Below is a small trained network, with its code and all its weights. Each question gives an input and a target symbol and asks what happens when units are switched off, that is, made to give their printed mean instead of their output.

import numpy as np


def w(rows, s, z=0):
    codes = np.array(rows[::2]) - 128.0
    scale = np.full(codes.shape[1], s)
    scale[-1] = z or s
    return codes * scale


def norm(h):
    return h / np.sqrt((h * h).mean(-1, keepdims=True) + 1e-5)


def f(y):
    return y / 2 * (1 + np.tanh(0.7978845608 * (y + 0.044715 * y**3)))


def softmax(a):
    e = np.exp(a - a.max(-1, keepdims=True))
    return e / e.sum(-1, keepdims=True)


def log_softmax(a):
    a = a - a.max(-1, keepdims=True)
    return a - np.log(np.exp(a).sum(-1, keepdims=True))


def net(x, mask):
    ids = ['ΓΔΘαβξστφ'.index(c) for c in x.split()]
    T = len(ids)
    res = E[ids] + P[:T]
    q, k, v = (norm(res) @ M[0].T for M in (Q, K, V))
    z = softmax(np.where(np.tri(T) > 0, q @ k.T / 2**0.5, -1e9)) @ v
    res = res + np.where(mask[0], z, O[0][:, -1]) @ O[0][:, :-1]
    y = f(norm(res) @ A[0][:, :-1].T + A[0][:, -1])
    res = res + np.where(mask[1:13], y, B[0][:, -1]) @ B[0][:, :-1]
    return log_softmax(norm(res)[-1] @ U[:, :-1].T + U[:, -1])


Q, K, V, O, A, B = {}, {}, {}, {}, {}, {}
E = w([
[133,129,166,109],'Γ',
[33,135,162,55],'Δ',
[111,69,248,168],'Θ',
[97,101,133,125],'α',
[185,92,86,158],'β',
[38,30,119,148],'ξ',
[140,98,207,53],'σ',
[114,125,158,53],'τ',
[122,139,227,43],'φ',
],0.012)
P = w([
[225,119,214,2],'0',
[98,89,159,70],'1',
[95,96,107,94],'2',
[83,114,75,115],'3',
[75,124,53,126],'4',
[67,132,37,130],'5',
[52,136,26,138],'6',
],0.0025)
Q[0] = w([
[33,167,203,103],'h1',
[55,132,253,33],'h1',
],0.0052)
K[0] = w([
[168,207,37,163],'h1',
[254,161,14,178],'h1',
],0.0054)
V[0] = w([
[20,143,253,78],'h1',
[58,230,171,224],'h1',
],0.0034)
O[0] = w([
[95,240,123,150,255],'h1',
[79,162,255,119,22],'h1',
],0.0075,0.0033)
A[0] = w([
[53,149,159,130,80],'n1',
[125,147,98,87,82],'n2',
[87,124,146,116,150],'n3',
[99,187,120,137,167],'n4',
[156,53,179,81,144],'n5',
[128,214,181,151,80],'n6',
[240,101,23,92,108],'n7',
[175,206,177,102,112],'n8',
[127,104,180,26,207],'n9',
[129,109,137,179,95],'n10',
[148,2,136,133,254],'n11',
[201,101,96,237,118],'n12',
],0.009,0.003)
B[0] = w([
[176,85,195,93,178],'n1',
[193,125,188,110,155],'n2',
[152,97,90,120,169],'n3',
[218,92,165,145,193],'n4',
[52,236,105,198,170],'n5',
[135,85,78,151,160],'n6',
[96,38,173,102,193],'n7',
[162,79,147,193,182],'n8',
[119,120,51,174,254],'n9',
[99,147,200,71,111],'n10',
[20,65,20,153,204],'n11',
[3,74,48,75,146],'n12',
],0.0051,0.005)
U = w([
[50,181,193,32,106],'Γ',
[131,193,36,192,159],'Δ',
[104,124,130,127,6],'Θ',
[192,195,21,51,32],'α',
[80,48,73,146,171],'β',
[57,105,209,208,153],'ξ',
[210,91,115,255,108],'σ',
[133,240,177,148,253],'τ',
[176,44,182,61,178],'φ',
],0.01,0.0048)

Each question gives the input, a string of symbols that net reads in full, and the target symbol t.
The units are the heads (2 rows each of Q, K, V and O) and the neurons (one row each of A and B). Each row of codes is followed by its name. A weight is (code - 128) times the scale printed after its matrix; where a second scale follows, it is the last column's (O, A, B and U).
mask holds one flag per unit, heads first, then neurons. A switched-off unit (its flag False) gives its mean, the last column of its rows in O or B, instead of its output. The means were averaged over made-up inputs and are rounded, as every weight is.
A unit's drop is (log p(t) with every unit on - log p(t) with that unit switched off) / (log p(t) with every unit on - log p(t) with every unit switched off).
The circuit of an input: a set's keep is (log p(t) with only the set's units on - log p(t) with every unit switched off) / (log p(t) with every unit on - log p(t) with every unit switched off). Starting from the 12 units with the biggest drops (on a tie, the unit counted first), units are removed one at a time, each time the one whose removal leaves the highest keep (on an exact tie, the one counted first), for as long as the keep stays at least 0.8.
circuit, biggest first: the units of the circuit, biggest drop first
top k neurons: the k neurons with the biggest drops, biggest first
drop when u is switched off: that unit's drop, to one decimal
input α φ φ, target τ: top 3 neurons -> [n11, n7, n9]
input β Γ Θ, target β: circuit, biggest first -> [h1, n11]
input τ τ τ α σ ξ φ, target τ: circuit, biggest first -> [n11, n7, h1]
input τ α τ α, target α: top 2 neurons -> [n7, n8]
input Θ ξ τ α, target φ: top 3 neurons -> [n5, n9, n11]
input ξ ξ α Γ τ, target α: top neuron -> [n9]
input Γ α Δ τ τ, target α: top 3 neurons -> [n9, n7, n11]
input α φ Γ α φ α, target τ: top 2 neurons -> [n11, n7]
input α α φ φ Γ φ α, target τ: drop when h1 is switched off -> 1.1
input φ β σ φ, target β: drop when h1 is switched off -> 1.5
input α β φ, target β: drop when h1 is switched off -> 1.4
